Below is a small trained network, with its code and all its weights. Each question gives an input and a target symbol and asks what happens when units are switched off, that is, made to give their printed mean instead of their output.

import numpy as np


def w(rows, s, z=0):
    codes = np.array(rows[::2]) - 128.0
    scale = np.full(codes.shape[1], s)
    scale[-1] = z or s
    return codes * scale


def softmax(a):
    e = np.exp(a - a.max(-1, keepdims=True))
    return e / e.sum(-1, keepdims=True)


def log_softmax(a):
    a = a - a.max(-1, keepdims=True)
    return a - np.log(np.exp(a).sum(-1, keepdims=True))


def net(x, mask):
    ids = ['ΓΔΘΞΠΣΦαβεζλμτψ'.index(c) for c in x.split()]
    T = len(ids)
    res = E[ids] + P[:T]
    u = 0
    for l in range(3):
        r = res
        for j in range(3):
            rows = slice(2 * j, 2 * j + 2)
            q, k, v = (r @ M[l][rows].T for M in (Q, K, V))
            z = softmax(np.where(np.tri(T) > 0, q @ k.T / 2**0.5, -1e9)) @ v
            o = O[l][rows]
            res = res + np.where(mask[u + j], z, o[:, -1]) @ o[:, :-1]
        u += 3
    return log_softmax(res[-1] @ U[:, :-1].T + U[:, -1])


Q, K, V, O = {}, {}, {}, {}
E = w([
[205,87,97,163,103,89],'Γ',
[89,142,218,115,121,151],'Δ',
[150,82,83,133,107,140],'Θ',
[196,86,150,189,196,139],'Ξ',
[181,105,157,176,93,84],'Π',
[134,161,180,167,42,228],'Σ',
[142,98,103,146,99,122],'Φ',
[162,84,121,160,101,112],'α',
[125,123,180,148,97,118],'β',
[192,96,129,152,110,106],'ε',
[201,121,232,51,176,67],'ζ',
[85,19,131,45,167,87],'λ',
[162,77,64,180,75,81],'μ',
[145,107,70,138,217,3],'τ',
[207,220,157,89,100,85],'ψ',
],0.018)
P = w([
[177,1,200,75,12,26],'0',
[209,100,99,19,80,92],'1',
[144,99,153,71,75,78],'2',
[139,118,139,92,101,88],'3',
[184,130,115,98,124,81],'4',
[152,108,151,145,101,69],'5',
[204,99,121,129,126,76],'6',
[106,132,199,145,104,85],'7',
[146,135,147,90,153,133],'8',
[75,160,241,116,131,123],'9',
[82,150,235,129,134,118],'10',
[79,145,191,87,136,142],'11',
[50,174,234,92,142,148],'12',
],0.006)
Q[0] = w([
[141,90,139,95,81,184],'0.h0',
[124,123,144,96,198,128],'0.h0',
[100,188,215,39,205,254],'0.h1',
[206,101,104,116,97,136],'0.h1',
[114,70,133,104,106,102],'0.h2',
[90,102,139,109,116,99],'0.h2',
],0.0094)
K[0] = w([
[178,81,168,107,141,150],'0.h0',
[122,68,80,98,155,184],'0.h0',
[48,117,153,96,147,161],'0.h1',
[148,169,129,2,93,62],'0.h1',
[99,93,150,147,149,107],'0.h2',
[194,66,197,134,100,169],'0.h2',
],0.0095)
V[0] = w([
[182,47,140,118,89,99],'0.h0',
[11,138,77,107,134,219],'0.h0',
[191,183,128,239,159,180],'0.h1',
[110,102,87,43,66,124],'0.h1',
[123,232,65,199,200,119],'0.h2',
[183,117,133,3,115,138],'0.h2',
],0.0064)
O[0] = w([
[90,2,84,119,179,83,226],'0.h0',
[57,96,167,181,99,90,1],'0.h0',
[69,103,117,107,145,128,96],'0.h1',
[70,132,149,143,126,122,154],'0.h1',
[72,165,105,136,183,129,28],'0.h2',
[108,25,153,102,140,96,177],'0.h2',
],0.0072,0.0077)
Q[1] = w([
[51,127,170,112,144,132],'1.h0',
[129,247,75,122,153,109],'1.h0',
[72,140,112,87,177,153],'1.h1',
[124,79,135,100,160,134],'1.h1',
[140,156,128,143,147,136],'1.h2',
[167,110,122,133,213,159],'1.h2',
],0.011)
K[1] = w([
[120,106,71,82,109,97],'1.h0',
[207,164,92,153,1,80],'1.h0',
[111,61,93,112,130,163],'1.h1',
[123,155,153,199,144,29],'1.h1',
[114,114,80,137,164,139],'1.h2',
[137,148,91,172,156,62],'1.h2',
],0.0085)
V[1] = w([
[155,158,78,171,52,97],'1.h0',
[163,110,137,153,144,153],'1.h0',
[180,244,156,177,143,131],'1.h1',
[90,139,170,205,169,93],'1.h1',
[162,146,86,155,172,132],'1.h2',
[140,108,94,184,190,106],'1.h2',
],0.011)
O[1] = w([
[127,253,176,200,98,100,73],'1.h0',
[189,131,200,188,180,137,175],'1.h0',
[94,177,139,39,167,182,1],'1.h1',
[26,22,140,100,124,94,15],'1.h1',
[85,148,206,226,76,63,110],'1.h2',
[9,116,188,111,124,153,135],'1.h2',
],0.0066,0.0096)
Q[2] = w([
[11,126,184,191,63,230],'2.h0',
[1,138,153,183,82,147],'2.h0',
[157,173,174,216,100,184],'2.h1',
[130,10,137,173,169,122],'2.h1',
[86,204,68,68,187,93],'2.h2',
[126,126,98,142,219,79],'2.h2',
],0.0085)
K[2] = w([
[96,151,104,120,110,204],'2.h0',
[175,85,92,181,202,73],'2.h0',
[144,166,12,206,131,71],'2.h1',
[88,132,117,81,154,54],'2.h1',
[160,149,138,61,92,35],'2.h2',
[181,110,126,114,210,96],'2.h2',
],0.011)
V[2] = w([
[164,135,97,201,135,195],'2.h0',
[81,71,102,59,153,226],'2.h0',
[152,136,203,83,241,53],'2.h1',
[116,135,235,152,156,204],'2.h1',
[112,106,254,155,168,152],'2.h2',
[166,109,75,127,220,18],'2.h2',
],0.0098)
O[2] = w([
[165,112,83,209,122,120,186],'2.h0',
[195,84,128,155,146,66,6],'2.h0',
[159,176,174,141,148,56,191],'2.h1',
[186,129,190,135,116,137,15],'2.h1',
[146,110,71,142,188,156,124],'2.h2',
[33,139,255,97,133,212,192],'2.h2',
],0.0077,0.014)
U = w([
[118,144,147,159,91,143,107],'Γ',
[185,103,141,67,85,132,69],'Δ',
[119,111,152,160,53,124,186],'Θ',
[158,117,154,197,245,215,34],'Ξ',
[138,150,152,141,92,144,103],'Π',
[225,170,69,148,119,148,166],'Σ',
[112,138,134,133,65,119,165],'Φ',
[135,128,163,167,70,136,88],'α',
[144,139,144,111,74,127,117],'β',
[147,134,171,166,75,147,120],'ε',
[214,138,205,81,117,88,4],'ζ',
[106,56,105,26,99,101,90],'λ',
[81,153,107,142,83,137,101],'μ',
[47,191,149,165,110,15,214],'τ',
[146,254,95,15,127,185,240],'ψ',
],0.0064,0.0043)

Each question gives the input, a string of symbols that net reads in full, and the target symbol t.
The units are the heads (2 rows each of Q, K, V and O). Each row of codes is followed by its name. A weight is (code - 128) times the scale printed after its matrix; where a second scale follows, it is the last column's (O and U).
mask holds one flag per head, layer by layer. A switched-off head (its flag False) gives its mean, the last column of its rows in O, instead of its output. The means were averaged over made-up inputs and are rounded, as every weight is.
A unit's drop is (log p(t) with every unit on - log p(t) with that unit switched off) / (log p(t) with every unit on - log p(t) with every unit switched off).
The circuit of an input: a set's keep is (log p(t) with only the set's units on - log p(t) with every unit switched off) / (log p(t) with every unit on - log p(t) with every unit switched off). Starting from all 9 units, units are removed one at a time, each time the one whose removal leaves the highest keep (on an exact tie, the one counted first), for as long as the keep stays at least 0.8.
units of the circuit, in order: the units of the circuit, biggest drop first
most important unit: the unit with the biggest drop
heads that matter: for each layer, one digit per head in row order, 1 if its drop is at least 0.15 and else 0, layers parted by /
drop of u: that unit's drop, to one decimal
input β Θ ζ τ, target τ: heads that matter => 000 / 001 / 010
input Θ μ Σ ψ ζ Φ ζ Σ Σ β μ, target Σ: most important unit => 2.h2
input Ξ β β Σ ε ψ ε Ξ Ξ Π, target Ξ: units of the circuit, in order => (2.h2; 1.h0)
input Θ τ ζ Δ β, target ζ: heads that matter => 001 / 101 / 110
input τ τ τ Φ Σ Θ ε Δ ψ β Σ β Π, target Σ: heads that matter => 100 / 000 / 001
input τ Σ τ α Π, target τ: heads that matter => 000 / 001 / 010
input Σ Γ ζ Φ Γ, target ζ: heads that matter => 000 / 101 / 110
input λ ψ Θ ε Σ μ λ β Γ ψ Π Σ ζ, target ζ: units of the circuit, in order => (2.h1; 1.h1)
input ψ Θ Γ, target ψ: units of the circuit, in order => (2.h0; 1.h1)
input Θ Φ Θ Φ Θ Π ε Ξ Θ α, target Ξ: heads that matter => 000 / 100 / 001
input ζ β Θ, target ζ: heads that matter => 000 / 100 / 011
input ψ Φ ψ Φ Δ, target ψ: heads that matter => 000 / 111 / 100
input Ξ Π Θ, target Ξ: units of the circuit, in order => (2.h2; 1.h0; 1.h2)
input Θ λ Σ β, target λ: most important unit => 1.h0
input Θ Π ψ Θ ψ λ β, target ψ: heads that matter => 000 / 110 / 100
input ψ λ Θ, target ψ: units of the circuit, in order => (1.h1; 2.h0)
input ε ε ψ Ξ μ Ξ ζ Δ, target Ξ: drop of 1.h2 => 0.2
input Γ Σ Σ Γ, target Σ: drop of 2.h1 => 0.0
input Θ Π Γ Σ ψ Σ α μ, target Σ: drop of 1.h0 => 0.1
input Θ Π τ τ Π, target τ: most important unit => 2.h1
